Here is a tiny trained network, its code and every weight. The questions are about switching its units off for an input and a class, where a switched-off unit gives its printed mean instead of its output.

import numpy as np


def w(rows, s, z=0):
    codes = np.array(rows[::2]) - 128.0
    scale = np.full(codes.shape[1], s)
    scale[-1] = z or s
    return codes * scale


def norm(h):
    return h / np.sqrt((h * h).mean(-1, keepdims=True) + 1e-5)


def f(y):
    return np.maximum(y, 0)


def log_softmax(a):
    a = a - a.max(-1, keepdims=True)
    return a - np.log(np.exp(a).sum(-1, keepdims=True))


def net(x, mask):
    res = np.array(x, float).reshape(1, 4) / 4 @ E
    u = 0
    for l in range(3):
        y = f(norm(res) @ A[l][:, :-1].T + A[l][:, -1])
        res = res + np.where(mask[u : u + 7], y, B[l][:, -1]) @ B[l][:, :-1]
        u += 7
    return log_softmax(norm(res)[-1] @ U[:, :-1].T + U[:, -1])


A, B = {}, {}
E = w([
[162,184,130,138,140,170,154,56,102,189],'x0',
[160,125,95,170,173,169,142,165,72,89],'x1',
[150,22,254,184,181,146,135,141,136,196],'x2',
[148,128,172,42,115,101,141,197,49,138],'x3',
],0.0017)
A[0] = w([
[169,136,77,147,219,209,164,213,20,95,14],'L0N1',
[114,171,199,1,78,49,62,76,201,214,8],'L0N2',
[124,112,58,210,139,162,90,20,193,102,94],'L0N3',
[44,64,115,127,91,75,114,204,120,70,31],'L0N4',
[127,207,174,45,128,70,179,231,21,208,29],'L0N5',
[102,91,122,149,117,50,141,228,161,64,27],'L0N6',
[243,245,152,67,184,160,165,21,86,207,1],'L0N7',
],0.0024,0.0026)
B[0] = w([
[20,41,60,189,6,73,212,119,71,141,197],'L0N1',
[31,36,51,217,29,80,226,105,41,125,196],'L0N2',
[123,89,187,67,121,149,120,85,137,52,254],'L0N3',
[73,206,193,183,94,185,42,173,150,84,186],'L0N4',
[154,57,155,25,164,184,74,16,163,13,231],'L0N5',
[38,184,174,151,106,231,45,154,125,138,180],'L0N6',
[33,220,201,191,94,220,2,240,159,125,205],'L0N7',
],0.0032,0.0019)
A[1] = w([
[100,177,48,99,136,167,114,141,100,97,122],'L1N1',
[161,77,202,182,138,136,123,138,121,196,64],'L1N2',
[171,131,57,199,161,205,173,184,51,70,3],'L1N3',
[55,138,85,153,69,152,152,120,77,94,140],'L1N4',
[180,231,63,103,138,81,92,113,132,137,10],'L1N5',
[116,180,66,68,87,51,91,104,171,137,101],'L1N6',
[86,211,195,139,140,204,3,227,173,136,44],'L1N7',
],0.0031,0.0018)
B[1] = w([
[126,111,231,131,182,81,114,147,199,171,218],'L1N1',
[125,222,60,75,166,50,151,194,167,100,201],'L1N2',
[2,48,130,74,73,74,133,93,148,209,166],'L1N3',
[211,111,177,179,176,99,170,107,141,198,253],'L1N4',
[121,133,150,151,237,109,153,240,173,168,150],'L1N5',
[97,46,174,129,203,128,158,211,122,167,188],'L1N6',
[220,212,140,241,53,142,96,99,192,133,228],'L1N7',
],0.0032,0.003)
A[2] = w([
[143,103,111,44,151,171,83,54,160,46,69],'L2N1',
[170,141,163,70,252,101,166,177,152,145,84],'L2N2',
[109,86,159,19,184,214,87,72,130,45,98],'L2N3',
[6,148,56,187,180,190,114,43,213,181,72],'L2N4',
[121,219,162,81,152,220,130,97,63,226,85],'L2N5',
[158,97,177,174,105,79,183,64,156,123,243],'L2N6',
[201,133,111,82,242,43,128,171,178,178,2],'L2N7',
],0.0037,0.0018)
B[2] = w([
[204,115,111,126,147,191,139,61,65,176,163],'L2N1',
[169,214,21,72,177,57,151,159,180,126,198],'L2N2',
[253,136,63,55,212,200,66,4,147,49,183],'L2N3',
[104,62,188,62,104,69,90,209,101,61,214],'L2N4',
[25,52,176,128,70,124,50,214,169,14,159],'L2N5',
[136,180,45,112,127,181,159,96,60,164,252],'L2N6',
[224,186,137,201,213,86,230,157,169,220,182],'L2N7',
],0.0039,0.0043)
U = w([
[47,191,244,218,40,199,14,230,217,63,131],'0',
[172,206,69,88,238,2,207,229,212,187,62],'1',
[206,44,112,10,179,192,71,22,120,13,22],'2',
[6,23,57,159,25,43,235,122,32,201,230],'3',
[219,231,56,210,103,207,165,31,117,222,254],'4',
],0.0071,0.00088)

Each question gives the input, the list of numbers given to net, and the class t.
The units are the neurons (one row each of A and B). Each row of codes is followed by its name. A weight is (code - 128) times the scale printed after its matrix; where a second scale follows, it is the last column's (A, B and U).
mask holds one flag per neuron, layer by layer. A switched-off neuron (its flag False) gives its mean, the last column of its row in B, instead of its output. The means were averaged over made-up inputs and are rounded, as every weight is.
A unit's drop is (log p(t) with every unit on - log p(t) with that unit switched off) / (log p(t) with every unit on - log p(t) with every unit switched off).
The circuit of an input: a set's keep is (log p(t) with only the set's units on - log p(t) with every unit switched off) / (log p(t) with every unit on - log p(t) with every unit switched off). Starting from the 12 units with the biggest drops (on a tie, the unit counted first), units are removed one at a time, each time the one whose removal leaves the highest keep (on an exact tie, the one counted first), for as long as the keep stays at least 0.8.
units of the circuit, in order: the units of the circuit, biggest drop first
unit that matters most: the unit with the biggest drop
k most important neurons: the k neurons with the biggest drops, biggest first
k most important neurons of layer l: the k neurons of layer l with the biggest drops, biggest first
input [-3,5,1,0], class 3: units of the circuit, in order -> (L0N1)
input [-5,3,0,6], class 2: 2 most important neurons of layer 0 -> (L0N5, L0N7)
input [7,-2,-7,4], class 0: 4 most important neurons -> (L0N7, L2N5, L1N7, L1N2)
input [-4,5,5,7], class 2: units of the circuit, in order -> (L0N5, L2N3)
input [5,0,5,-5], class 0: 3 most important neurons -> (L0N5, L1N4, L1N1)
input [7,-8,-6,0], class 3: units of the circuit, in order -> (L0N2, L2N3)
input [-7,5,-5,-8], class 2: 2 most important neurons of layer 1 -> (L1N2, L1N5)
input [-7,6,2,8], class 2: 2 most important neurons -> (L0N5, L0N7)
input [-4,-6,2,-5], class 3: 3 most important neurons -> (L0N2, L0N5, L2N3)
input [-7,-1,-1,6], class 0: 4 most important neurons -> (L0N4, L1N7, L0N6, L0N3)
input [6,-5,-2,-7], class 2: 2 most important neurons -> (L0N3, L0N4)
input [-8,-7,-4,5], class 0: 2 most important neurons -> (L0N4, L0N6)
input [-5,1,-5,-7], class 2: 3 most important neurons -> (L0N3, L0N7, L1N2)
input [5,-6,-1,-4], class 3: units of the circuit, in order -> (L0N2, L2N4)
input [-4,8,0,5], class 3: unit that matters most -> L0N1
input [-6,-8,0,6], class 3: 2 most important neurons of layer 0 -> (L0N2, L0N3)
input [6,-6,7,-4], class 1: 3 most important neurons of layer 1 -> (L1N2, L1N7, L1N3)
input [1,7,-4,-8], class 2: 2 most important neurons of layer 0 -> (L0N3, L0N2)
input [-2,1,5,8], class 2: 3 most important neurons -> (L0N5, L2N3, L1N4)
input [2,-2,8,-2], class 1: units of the circuit, in order -> (L1N2)
input [-2,2,6,-6], class 1: 2 most important neurons -> (L1N2, L0N5)
input [-4,-6,-7,8], class 2: 3 most important neurons -> (L0N5, L1N2, L2N3)
